Below are the code and all the weights of a small trained network. Each question names an input and a class and asks about switching units off, where a switched-off unit gives its printed mean instead of its output.

import numpy as np


def w(rows, s, z=0):
    codes = np.array(rows[::2]) - 128.0
    scale = np.full(codes.shape[1], s)
    scale[-1] = z or s
    return codes * scale


def norm(h):
    return h / np.sqrt((h * h).mean(-1, keepdims=True) + 1e-5)


def f(y):
    return np.maximum(y, 0)


def log_softmax(a):
    a = a - a.max(-1, keepdims=True)
    return a - np.log(np.exp(a).sum(-1, keepdims=True))


def net(x, mask):
    res = np.array(x, float).reshape(1, 3) / 4 @ E
    u = 0
    for l in range(3):
        y = f(norm(res) @ A[l][:, :-1].T + A[l][:, -1])
        res = res + np.where(mask[u : u + 10], y, B[l][:, -1]) @ B[l][:, :-1]
        u += 10
    return log_softmax(norm(res)[-1] @ U[:, :-1].T + U[:, -1])


A, B = {}, {}
E = w([
[119,164,110,105,78],'x0',
[74,98,1,190,136],'x1',
[52,137,142,130,143],'x2',
],0.01)
A[0] = w([
[188,193,166,108,207,135],'L0N1',
[255,120,105,185,70,2],'L0N2',
[252,163,88,130,55,155],'L0N3',
[99,107,52,100,108,96],'L0N4',
[74,174,138,77,197,128],'L0N5',
[3,212,96,4,79,152],'L0N6',
[125,92,72,24,42,141],'L0N7',
[221,169,54,132,38,144],'L0N8',
[207,38,115,127,65,35],'L0N9',
[170,164,231,57,71,149],'L0N10',
],0.0061,0.0057)
B[0] = w([
[108,23,62,138,195,194],'L0N1',
[145,119,121,24,159,150],'L0N2',
[104,148,85,40,210,219],'L0N3',
[132,108,99,156,1,176],'L0N4',
[136,76,93,99,151,171],'L0N5',
[71,203,129,91,174,226],'L0N6',
[120,159,91,241,61,180],'L0N7',
[79,173,115,73,159,212],'L0N8',
[80,121,148,6,130,144],'L0N9',
[132,131,82,162,27,254],'L0N10',
],0.0082,0.0053)
A[1] = w([
[71,100,76,114,87,155],'L1N1',
[180,64,131,169,198,69],'L1N2',
[173,154,189,71,65,138],'L1N3',
[40,140,176,128,165,49],'L1N4',
[58,157,142,107,190,53],'L1N5',
[132,98,147,143,206,93],'L1N6',
[139,104,116,154,125,3],'L1N7',
[122,149,172,185,205,242],'L1N8',
[143,111,211,140,80,66],'L1N9',
[183,89,162,231,251,35],'L1N10',
],0.012,0.0036)
B[1] = w([
[212,139,196,111,108,255],'L1N1',
[132,217,155,112,107,179],'L1N2',
[70,110,43,213,192,197],'L1N3',
[130,15,58,94,128,188],'L1N4',
[172,105,142,65,138,193],'L1N5',
[98,216,134,84,96,169],'L1N6',
[150,94,148,179,86,133],'L1N7',
[92,158,97,64,81,174],'L1N8',
[157,82,97,213,82,153],'L1N9',
[65,255,143,149,144,179],'L1N10',
],0.009,0.0076)
A[2] = w([
[133,69,76,215,72,106],'L2N1',
[155,115,82,198,202,58],'L2N2',
[93,115,194,163,117,1],'L2N3',
[137,96,175,71,248,161],'L2N4',
[139,22,121,144,192,50],'L2N5',
[195,95,167,98,106,117],'L2N6',
[98,77,167,210,160,88],'L2N7',
[162,58,153,161,169,6],'L2N8',
[91,120,239,107,173,90],'L2N9',
[125,96,126,202,167,77],'L2N10',
],0.011,0.0073)
B[2] = w([
[167,60,175,220,143,253],'L2N1',
[68,20,94,125,9,169],'L2N2',
[9,48,11,221,74,128],'L2N3',
[37,23,111,150,86,207],'L2N4',
[193,231,2,75,67,162],'L2N5',
[175,144,146,31,110,152],'L2N6',
[164,188,35,211,37,147],'L2N7',
[18,43,31,222,86,131],'L2N8',
[58,180,124,152,126,133],'L2N9',
[119,74,160,185,135,153],'L2N10',
],0.0084,0.0053)
U = w([
[48,209,48,94,80,249],'0',
[167,18,51,236,59,181],'1',
[74,85,20,39,122,223],'2',
[201,132,156,18,56,166],'3',
[173,59,171,131,250,2],'4',
[136,52,201,132,161,2],'5',
[147,54,213,130,214,2],'6',
[147,93,214,146,211,2],'7',
],0.012,0.0074)

Each question gives the input, the list of numbers given to net, and the class t.
The units are the neurons (one row each of A and B). Each row of codes is followed by its name. A weight is (code - 128) times the scale printed after its matrix; where a second scale follows, it is the last column's (A, B and U).
mask holds one flag per neuron, layer by layer. A switched-off neuron (its flag False) gives its mean, the last column of its row in B, instead of its output. The means were averaged over made-up inputs and are rounded, as every weight is.
A unit's drop is (log p(t) with every unit on - log p(t) with that unit switched off) / (log p(t) with every unit on - log p(t) with every unit switched off).
The circuit of an input: a set's keep is (log p(t) with only the set's units on - log p(t) with every unit switched off) / (log p(t) with every unit on - log p(t) with every unit switched off). Starting from the 12 units with the biggest drops (on a tie, the unit counted first), units are removed one at a time, each time the one whose removal leaves the highest keep (on an exact tie, the one counted first), for as long as the keep stays at least 0.8.
units of the circuit, in order: the units of the circuit, biggest drop first
unit that matters most: the unit with the biggest drop
k most important neurons: the k neurons with the biggest drops, biggest first
top k neurons in layer l: the k neurons of layer l with the biggest drops, biggest first
drop of u: that unit's drop, to one decimal
input [8,-2,-8], class 0: unit that matters most => L0N7
input [4,-7,8], class 2: units of the circuit, in order => [L1N4 L1N3]
input [1,-1,-1], class 3: 2 most important neurons => [L1N1 L0N10]
input [5,-6,-6], class 1: top 3 neurons in layer 0 => [L0N6 L0N10 L0N7]
input [5,-3,-4], class 0: units of the circuit, in order => [L1N4 L1N3]
input [1,-1,3], class 3: 2 most important neurons => [L1N3 L1N5]
input [4,7,7], class 1: 2 most important neurons => [L0N3 L0N4]
input [-2,-2,1], class 3: 2 most important neurons => [L0N1 L0N10]
input [5,-7,8], class 2: top 2 neurons in layer 1 => [L1N4 L1N3]
input [0,-1,2], class 3: top 2 neurons in layer 1 => [L1N1 L1N3]
input [3,-5,-5], class 1: 2 most important neurons => [L1N3 L0N6]
input [-5,-5,4], class 0: 2 most important neurons => [L0N1 L0N4]
input [-7,-5,-4], class 0: 2 most important neurons => [L0N1 L1N10]
input [1,-5,-4], class 1: units of the circuit, in order => [L1N3]
input [-2,3,3], class 3: 4 most important neurons => [L1N1 L1N3 L0N7 L0N10]
input [-8,-8,-7], class 0: 2 most important neurons => [L0N1 L0N4]
input [-2,-5,7], class 2: top 2 neurons in layer 0 => [L0N4 L0N1]
input [3,-1,3], class 3: top 4 neurons in layer 1 => [L1N3 L1N5 L1N10 L1N1]
input [-3,-1,-5], class 2: 2 most important neurons => [L2N4 L1N1]
input [3,1,-7], class 2: units of the circuit, in order => [L0N3]
input [4,8,2], class 1: drop of L2N1 => 0.2
input [-8,-5,-3], class 0: drop of L2N8 => 0.0
input [4,8,0], class 1: drop of L2N1 => 0.2
